[[117, 124, 134, 116, 142, 132, 119, 106, 121, 127, 131, 140, 130, 127, 135, 128], [104, 130, 129, 130, 128, 118, 116, 118, 119, 127, 124, 140, 130, 125, 139, 114], [121, 134, 129, 145, 121, 121, 122, 118, 124, 127, 128, 138, 142, 125, 136, 108], [104, 130, 129, 128, 128, 119, 118, 118, 119, 127, 124, 140, 130, 125, 140, 114], [132, 130, 129, 130, 128, 141, 118, 118, 121, 123, 140, 144, 130, 119, 133, 120], [113, 131, 129, 136, 124, 114, 118, 118, 121, 127, 128, 140, 136, 125, 136, 109], [108, 130, 129, 126, 128, 121, 109, 118, 118, 127, 128, 148, 127, 119, 137, 115]]
Which number is the entry just left of 133? 119
The entry just left of the largest entry -> 128
Which number is the entry just left of 144? 140
The entry just right of 144 is 130
Which number is the entry just right of 113? 131

m =
[[124 135 148 104 146 144 126]
 [122 131 125 125 129 127 133]]
The entry directly below 104 is 125
Find the bottom-left entry.
Answer: 122
The top entry of the column that holds the smallest entry is 104
Find the top-left entry.
Answer: 124
The entry in the top-right corner -> 126

grid =
[[139 148 103 106 118 128 132]
 [134 132 115 116 127 131 120]
 [114 118 115 119 125 140 139]
 [102 128 134 127 148 104 143]
 [105 138 131 152 121 125 125]
 [144 116 108 109 148 147 119]
 [128 154 124 139 118 106 144]
 [103 121 129 130 110 129 105]]
Indices start at 0.
The entry in the bottom-left corner is 103
The minimum: 102
The entry at row 0, column 0: 139
Which number is the entry directly above the smallest entry? 114
The entry in the top-right corner -> 132
The maximum: 154
Which number is the entry in row 1 and column 0? 134
The entry in row 0 and column 2 is 103
The entry just right of 102: 128
Which number is the entry in row 1 and column 2? 115
The entry in the bottom-right corner -> 105
The entry directly above the largest entry is 116
The entry just right of the largest entry is 124

Questions about the grid below. Counting starts at 0.
1) Give the top-left entry.
2) Give the bottom-right entry.
3) Give the entry in the bottom-left corner.
4) Give the entry in row 0 and column 1.
5) Give the entry directly above the largest entry.
6) Give the entry in row 2 and column 0.
7) Give the bottom entry of the column that holds the largest entry.
8) Give the entry in row 0 and column 2.
[[132, 133, 122, 136, 132, 124, 136, 130, 137],
 [122, 135, 136, 126, 125, 143, 125, 121, 128],
 [121, 139, 134, 128, 125, 133, 134, 121, 128],
 [139, 123, 131, 131, 138, 130, 133, 132, 128],
 [142, 124, 132, 134, 143, 111, 151, 135, 125]]
1) 132
2) 125
3) 142
4) 133
5) 133
6) 121
7) 151
8) 122

Read these off the grid that follows. Rows and columns are numbered from 0.
1) What is the entry in row 0 and column 0?
2) What is the entry at row 0, column 1?
3) What is the entry in row 0 and column 2?
4) What is the top-right entry?
5) What is the entry just right of 103?
6) What is the entry in the bottom-left corner?
7) What is the entry just right of 150?
[[126, 125, 123, 125, 120, 155, 100, 126, 136, 100, 101],
 [125, 136, 103, 139, 122, 127, 120, 131, 150, 122, 124]]
1) 126
2) 125
3) 123
4) 101
5) 139
6) 125
7) 122

Questions about the array below. Indices start at 0.
1) The entry directly below the largest entry?
2) The top-left entry?
3) The entry directly above 115?
4) The entry at row 2, column 0?
5) The entry at row 2, column 2?
6) The entry in row 0 and column 1?
7) The entry just right of 131?
8) The bottom-right entry?
[[128 136 113 121 147]
 [126 131 136 120 106]
 [125 130 137 125 126]
 [120 139 137 117 141]
 [124 133 134 120 125]
 [119 138 142 115 124]
 [129 132 118 124 137]
 [134 123 118 132 119]
 [119 139 141 113 123]]
1) 106
2) 128
3) 120
4) 125
5) 137
6) 136
7) 136
8) 123

Read these off the grid that follows.
1) The entry in the bottom-left corner?
2) The entry in the top-left corner?
3) The bottom-right entry?
4) The second entry on the diagonal from the top-right corner?
5) The entry just left of 109?
6) The largest entry in the last column?
7) The 4th entry, reading row by row?
8) The 5th-last entry, reading row by row?
[[151 148 148 147 143 147 133 146 146 148]
 [142 113 131 138 151 144 137 132 148 147]
 [111 119 114 107 114 116 108 115 122 116]
 [113 113 112 107 116 110 110 111 112 109]]
1) 113
2) 151
3) 109
4) 148
5) 112
6) 148
7) 147
8) 110
